Below is a small trained network, with its code and all its weights. Each question gives an input and a class and asks what happens when units are switched off, that is, made to give their printed mean instead of their output.

import numpy as np


def w(rows, s, z=0):
    codes = np.array(rows[::2]) - 128.0
    scale = np.full(codes.shape[1], s)
    scale[-1] = z or s
    return codes * scale


def f(y):
    return y / 2 * (1 + np.tanh(0.7978845608 * (y + 0.044715 * y**3)))


def log_softmax(a):
    a = a - a.max(-1, keepdims=True)
    return a - np.log(np.exp(a).sum(-1, keepdims=True))


def net(x, mask):
    res = np.array(x, float).reshape(1, 8) / 4 @ E
    y = f(res @ A[0][:, :-1].T + A[0][:, -1])
    res = res + np.where(mask, y, B[0][:, -1]) @ B[0][:, :-1]
    return log_softmax(res[-1] @ U[:, :-1].T + U[:, -1])


A, B = {}, {}
E = w([
[129,130,127,135,127,131,127,127],'x0',
[149,25,204,174,48,134,56,232],'x1',
[124,128,120,140,125,137,127,124],'x2',
[112,127,132,138,118,146,125,109],'x3',
[9,125,139,204,207,35,69,81],'x4',
[113,131,140,147,113,154,125,102],'x5',
[152,131,116,126,143,107,131,150],'x6',
[71,106,136,190,16,73,247,143],'x7',
],0.014)
A[0] = w([
[140,168,85,106,122,165,169,118,204],'N0',
[105,100,168,196,165,105,83,144,35],'N1',
[191,69,141,97,108,216,85,150,206],'N2',
[108,116,126,152,198,144,97,122,189],'N3',
[121,156,134,134,136,155,134,133,97],'N4',
[78,139,109,156,115,100,179,118,99],'N5',
[97,148,129,117,154,159,139,157,107],'N6',
[185,80,139,145,37,132,186,130,78],'N7',
[84,127,130,174,98,75,249,151,139],'N8',
[168,161,118,98,155,162,217,85,244],'N9',
[147,175,116,127,204,139,95,84,254],'N10',
[127,190,93,80,115,201,188,140,253],'N11',
[122,103,136,158,83,113,143,151,106],'N12',
[78,177,130,127,185,52,170,47,149],'N13',
[83,92,174,169,145,87,78,156,82],'N14',
],0.014,0.006)
B[0] = w([
[124,174,159,100,97,82,126,144,190],'N0',
[124,125,147,99,58,105,96,71,184],'N1',
[227,186,132,122,205,194,121,179,233],'N2',
[104,120,131,68,150,121,104,134,191],'N3',
[127,138,113,100,151,97,138,118,132],'N4',
[200,160,86,150,104,156,136,103,189],'N5',
[116,132,87,144,126,110,115,123,134],'N6',
[96,74,167,207,173,124,188,160,215],'N7',
[197,157,109,213,79,139,206,106,239],'N8',
[120,170,170,111,81,60,94,88,221],'N9',
[71,134,92,98,192,131,85,118,227],'N10',
[147,116,188,114,56,81,94,81,216],'N11',
[118,130,172,184,97,116,177,145,174],'N12',
[155,155,8,149,145,201,156,134,253],'N13',
[147,201,153,70,65,97,113,75,196],'N14',
],0.013,0.025)
U = w([
[125,165,184,80,128,74,23,119,254],'0',
[213,170,96,149,155,232,155,161,223],'1',
[134,125,158,145,56,34,178,87,118],'2',
[110,4,204,168,140,133,214,205,13],'3',
[34,106,45,115,182,144,108,120,21],'4',
],0.012,0.0024)

Each question gives the input, the list of numbers given to net, and the class t.
The units are the neurons (one row each of A and B). Each row of codes is followed by its name. A weight is (code - 128) times the scale printed after its matrix; where a second scale follows, it is the last column's (A, B and U).
mask holds one flag per neuron, in row order. A switched-off neuron (its flag False) gives its mean, the last column of its row in B, instead of its output. The means were averaged over made-up inputs and are rounded, as every weight is.
A unit's drop is (log p(t) with every unit on - log p(t) with that unit switched off) / (log p(t) with every unit on - log p(t) with every unit switched off).
The circuit of an input: a set's keep is (log p(t) with only the set's units on - log p(t) with every unit switched off) / (log p(t) with every unit on - log p(t) with every unit switched off). Starting from the 12 units with the biggest drops (on a tie, the unit counted first), units are removed one at a time, each time the one whose removal leaves the highest keep (on an exact tie, the one counted first), for as long as the keep stays at least 0.8.
circuit, biggest first: the units of the circuit, biggest drop first
k most important neurons: the k neurons with the biggest drops, biggest first
drop when u is switched off: that unit's drop, to one decimal
input [-1,4,-5,5,-6,-1,-1,2], class 3: circuit, biggest first -> [N7]
input [5,4,7,8,0,-4,-5,4], class 3: 3 most important neurons -> [N7; N9; N11]
input [5,2,5,0,2,8,-7,1], class 2: 2 most important neurons -> [N2; N13]
input [-8,-4,-8,8,0,-1,7,3], class 2: 2 most important neurons -> [N2; N9]
input [-8,-3,3,8,8,0,8,0], class 4: 2 most important neurons -> [N2; N10]
input [0,0,-5,4,-5,5,-8,-2], class 0: 2 most important neurons -> [N13; N8]
input [-3,0,-5,3,-8,7,-1,-8], class 0: 2 most important neurons -> [N11; N13]
input [-6,1,-4,-3,-5,-6,-4,6], class 3: 2 most important neurons -> [N7; N14]
input [2,-7,-1,-6,5,3,-8,2], class 1: drop when N13 is switched off -> 0.6
input [-3,-7,7,5,2,7,5,7], class 1: drop when N13 is switched off -> 5.4
input [-3,-2,0,1,1,8,-5,-8], class 4: 2 most important neurons -> [N10; N14]
input [7,5,6,2,-8,-1,-7,4], class 3: drop when N7 is switched off -> 0.8
